Here is a tiny trained network, its code and every weight. The questions are about switching its units off for an input and a class, where a switched-off unit gives its printed mean instead of its output.

import numpy as np


def w(rows, s, z=0):
    codes = np.array(rows[::2]) - 128.0
    scale = np.full(codes.shape[1], s)
    scale[-1] = z or s
    return codes * scale


def f(y):
    return np.maximum(y, 0)


def log_softmax(a):
    a = a - a.max(-1, keepdims=True)
    return a - np.log(np.exp(a).sum(-1, keepdims=True))


def net(x, mask):
    res = np.array(x, float).reshape(1, 4) / 4 @ E
    y = f(res @ A[0][:, :-1].T + A[0][:, -1])
    res = res + np.where(mask, y, B[0][:, -1]) @ B[0][:, :-1]
    return log_softmax(res[-1] @ U[:, :-1].T + U[:, -1])


A, B = {}, {}
E = w([
[66,143,111,139,138,102,67,48,183,169],'x0',
[81,59,156,174,130,156,122,121,41,175],'x1',
[183,119,42,114,66,165,112,141,122,198],'x2',
[193,101,168,214,154,8,110,141,176,136],'x3',
],0.012)
A[0] = w([
[123,184,117,120,122,122,143,105,163,104,42],'neuron 0',
[154,94,138,191,125,17,77,176,115,151,197],'neuron 1',
[22,224,154,113,161,181,126,133,93,48,50],'neuron 2',
[73,94,187,206,111,153,104,118,48,161,223],'neuron 3',
[206,150,154,194,140,105,110,124,184,134,53],'neuron 4',
[107,193,111,135,216,106,71,49,161,160,151],'neuron 5',
[91,22,155,178,142,189,117,124,74,171,139],'neuron 6',
[138,116,178,123,152,134,112,133,153,67,95],'neuron 7',
[94,159,121,65,198,212,168,59,110,95,206],'neuron 8',
[141,105,117,147,100,136,93,166,86,227,212],'neuron 9',
[98,170,162,117,132,140,74,53,122,190,29],'neuron 10',
[197,75,179,196,145,26,106,168,161,136,57],'neuron 11',
[119,153,52,129,67,95,57,88,129,206,113],'neuron 12',
[86,158,114,113,178,125,73,53,176,146,184],'neuron 13',
[197,90,47,127,164,113,78,152,158,209,70],'neuron 14',
[132,247,49,73,172,149,143,149,172,108,126],'neuron 15',
[164,221,130,178,116,173,100,98,137,72,69],'neuron 16',
[110,165,73,108,160,56,156,136,141,50,174],'neuron 17',
[131,186,130,111,133,175,117,127,95,154,22],'neuron 18',
[21,150,174,134,212,114,121,128,165,41,137],'neuron 19',
[77,150,149,157,223,144,88,39,175,195,83],'neuron 20',
[72,157,218,109,195,107,200,117,63,96,80],'neuron 21',
[183,81,46,121,48,177,169,141,103,190,178],'neuron 22',
[169,122,140,212,125,61,115,103,134,134,18],'neuron 23',
[78,84,172,160,71,193,91,132,82,126,58],'neuron 24',
[167,196,87,123,95,87,140,101,144,102,28],'neuron 25',
[164,184,125,78,137,103,183,107,217,84,130],'neuron 26',
[103,179,115,121,105,82,153,136,184,54,175],'neuron 27',
[106,121,151,124,156,96,93,80,24,195,9],'neuron 28',
[57,139,132,99,182,103,59,95,124,175,164],'neuron 29',
[73,158,118,149,143,145,51,66,186,169,64],'neuron 30',
[61,83,108,108,130,183,173,149,84,66,200],'neuron 31',
[160,105,154,128,164,138,164,169,117,54,170],'neuron 32',
[114,152,97,106,105,118,113,62,154,184,78],'neuron 33',
[101,55,145,170,155,112,148,152,92,189,68],'neuron 34',
[42,85,227,157,139,113,131,98,61,99,141],'neuron 35',
[84,132,168,85,216,113,109,38,184,48,144],'neuron 36',
[155,89,185,129,106,170,213,142,72,63,89],'neuron 37',
[85,132,90,80,136,156,114,70,127,134,70],'neuron 38',
[130,83,129,229,160,109,93,121,154,105,11],'neuron 39',
[63,152,114,144,107,156,19,117,154,151,74],'neuron 40',
[239,143,134,113,133,159,187,165,100,134,39],'neuron 41',
[124,191,95,92,83,131,155,142,254,66,103],'neuron 42',
[183,147,128,81,123,101,195,191,34,104,104],'neuron 43',
[112,116,159,61,82,174,83,105,110,102,2],'neuron 44',
[141,147,81,87,67,238,112,82,144,163,246],'neuron 45',
],0.0098,0.0061)
B[0] = w([
[118,99,96,134,164,118,146,120,72,171,155],'neuron 0',
[145,68,133,143,78,135,193,96,169,142,243],'neuron 1',
[162,59,99,152,100,174,134,110,149,138,204],'neuron 2',
[73,165,180,93,149,31,183,126,142,182,228],'neuron 3',
[143,91,81,139,71,153,174,104,91,145,195],'neuron 4',
[173,162,155,157,133,100,177,200,86,74,208],'neuron 5',
[64,197,144,94,196,83,185,103,95,180,213],'neuron 6',
[161,123,145,151,158,131,89,116,80,147,167],'neuron 7',
[147,84,126,168,59,139,172,85,152,117,236],'neuron 8',
[158,159,196,85,131,69,119,106,127,177,204],'neuron 9',
[134,132,132,134,193,134,176,184,58,102,163],'neuron 10',
[142,46,88,151,97,182,170,113,123,135,244],'neuron 11',
[191,146,206,78,137,133,91,127,88,181,198],'neuron 12',
[186,168,204,193,173,118,179,162,86,88,210],'neuron 13',
[195,100,148,87,121,130,76,106,89,168,184],'neuron 14',
[83,109,107,118,170,66,156,82,132,181,227],'neuron 15',
[119,111,118,140,175,104,164,144,61,179,154],'neuron 16',
[134,139,171,137,162,79,131,113,113,148,202],'neuron 17',
[179,73,1,191,61,207,150,98,30,161,151],'neuron 18',
[169,103,141,85,74,143,63,112,118,203,228],'neuron 19',
[177,99,147,175,159,145,159,181,48,91,199],'neuron 20',
[176,122,124,114,82,143,47,95,70,167,204],'neuron 21',
[198,122,186,79,129,117,66,132,99,193,237],'neuron 22',
[118,70,66,154,63,159,136,123,72,140,189],'neuron 23',
[89,113,68,106,154,116,182,127,103,193,177],'neuron 24',
[55,127,85,102,175,92,137,80,70,171,166],'neuron 25',
[76,134,120,86,181,43,188,131,95,181,224],'neuron 26',
[136,107,142,100,130,73,144,83,122,178,209],'neuron 27',
[29,154,111,92,192,89,157,103,66,187,164],'neuron 28',
[120,163,182,131,134,91,177,184,92,117,193],'neuron 29',
[148,97,135,188,121,132,165,167,46,104,190],'neuron 30',
[163,97,117,160,90,155,189,97,153,142,224],'neuron 31',
[159,171,207,183,142,105,137,191,114,109,206],'neuron 32',
[167,159,141,152,153,130,136,194,48,108,170],'neuron 33',
[97,105,92,138,159,135,173,103,99,148,178],'neuron 34',
[190,140,172,91,151,67,58,115,117,194,214],'neuron 35',
[194,94,168,83,147,110,59,104,100,179,224],'neuron 36',
[153,169,166,189,174,100,149,179,54,68,205],'neuron 37',
[157,62,88,163,111,167,177,127,128,151,173],'neuron 38',
[123,74,85,148,132,164,155,101,91,134,175],'neuron 39',
[143,96,148,173,132,137,151,171,66,88,174],'neuron 40',
[151,166,149,194,186,121,134,211,49,91,191],'neuron 41',
[62,176,147,108,181,77,166,78,72,178,228],'neuron 42',
[160,171,173,179,189,150,164,166,60,89,214],'neuron 43',
[137,50,75,180,121,169,145,116,53,138,157],'neuron 44',
[163,72,162,134,67,106,152,114,144,150,254],'neuron 45',
],0.0094,0.014)
U = w([
[48,130,106,100,170,93,146,114,130,152,77],'0',
[138,132,133,161,160,140,121,203,111,79,63],'1',
[159,114,132,92,124,136,42,127,124,157,100],'2',
[100,60,89,134,77,171,174,113,146,118,33],'3',
[134,127,159,109,109,98,123,128,163,122,226],'4',
[42,201,48,59,50,196,9,85,200,52,1],'5',
[48,190,40,81,55,248,14,168,240,70,1],'6',
[54,194,170,23,58,196,61,80,227,33,1],'7',
],0.015,0.0085)

Each question gives the input, the list of numbers given to net, and the class t.
The units are the neurons (one row each of A and B). Each row of codes is followed by its name. A weight is (code - 128) times the scale printed after its matrix; where a second scale follows, it is the last column's (A, B and U).
mask holds one flag per neuron, in row order. A switched-off neuron (its flag False) gives its mean, the last column of its row in B, instead of its output. The means were averaged over made-up inputs and are rounded, as every weight is.
A unit's drop is (log p(t) with every unit on - log p(t) with that unit switched off) / (log p(t) with every unit on - log p(t) with every unit switched off).
The circuit of an input: a set's keep is (log p(t) with only the set's units on - log p(t) with every unit switched off) / (log p(t) with every unit on - log p(t) with every unit switched off). Starting from the 12 units with the biggest drops (on a tie, the unit counted first), units are removed one at a time, each time the one whose removal leaves the highest keep (on an exact tie, the one counted first), for as long as the keep stays at least 0.8.
units of the circuit, in order: the units of the circuit, biggest drop first
unit that matters most: the unit with the biggest drop
k most important neurons: the k neurons with the biggest drops, biggest first
drop when u is switched off: that unit's drop, to one decimal
input [-3,2,-4,6], class 3: units of the circuit, in order => neuron 11
input [1,1,-4,6], class 3: 2 most important neurons => neuron 11; neuron 1
input [7,-5,-6,0], class 1: 2 most important neurons => neuron 5; neuron 13
input [6,-6,-2,3], class 0: 2 most important neurons => neuron 42; neuron 26
input [-8,8,-1,-5], class 0: 2 most important neurons => neuron 6; neuron 3
input [1,8,0,8], class 0: 4 most important neurons => neuron 3; neuron 6; neuron 28; neuron 35
input [4,6,-8,8], class 2: 2 most important neurons => neuron 35; neuron 36
input [4,7,4,7], class 0: 4 most important neurons => neuron 6; neuron 3; neuron 28; neuron 9
input [1,6,-7,-4], class 2: 2 most important neurons => neuron 21; neuron 35
input [-4,2,3,-2], class 1: 2 most important neurons => neuron 19; neuron 43
input [-1,-8,-1,8], class 0: 3 most important neurons => neuron 26; neuron 42; neuron 25
input [-6,8,3,-8], class 0: 2 most important neurons => neuron 6; neuron 3
input [7,-6,4,7], class 1: 2 most important neurons => neuron 5; neuron 13
input [-6,-3,6,-6], class 1: units of the circuit, in order => neuron 41
input [-5,7,-6,1], class 0: 2 most important neurons => neuron 3; neuron 6
input [0,2,2,-3], class 4: 3 most important neurons => neuron 11; neuron 1; neuron 23
input [1,-7,-7,-8], class 3: 2 most important neurons => neuron 2; neuron 8
input [3,-3,-5,-6], class 3: drop when neuron 2 is switched off => 0.3
input [5,-5,5,1], class 0: drop when neuron 21 is switched off => 0.5
input [1,-2,-5,0], class 2: drop when neuron 15 is switched off => 0.0
input [8,-6,-4,5], class 1: unit that matters most => neuron 5
input [3,-5,-5,6], class 3: drop when neuron 22 is switched off => 0.2
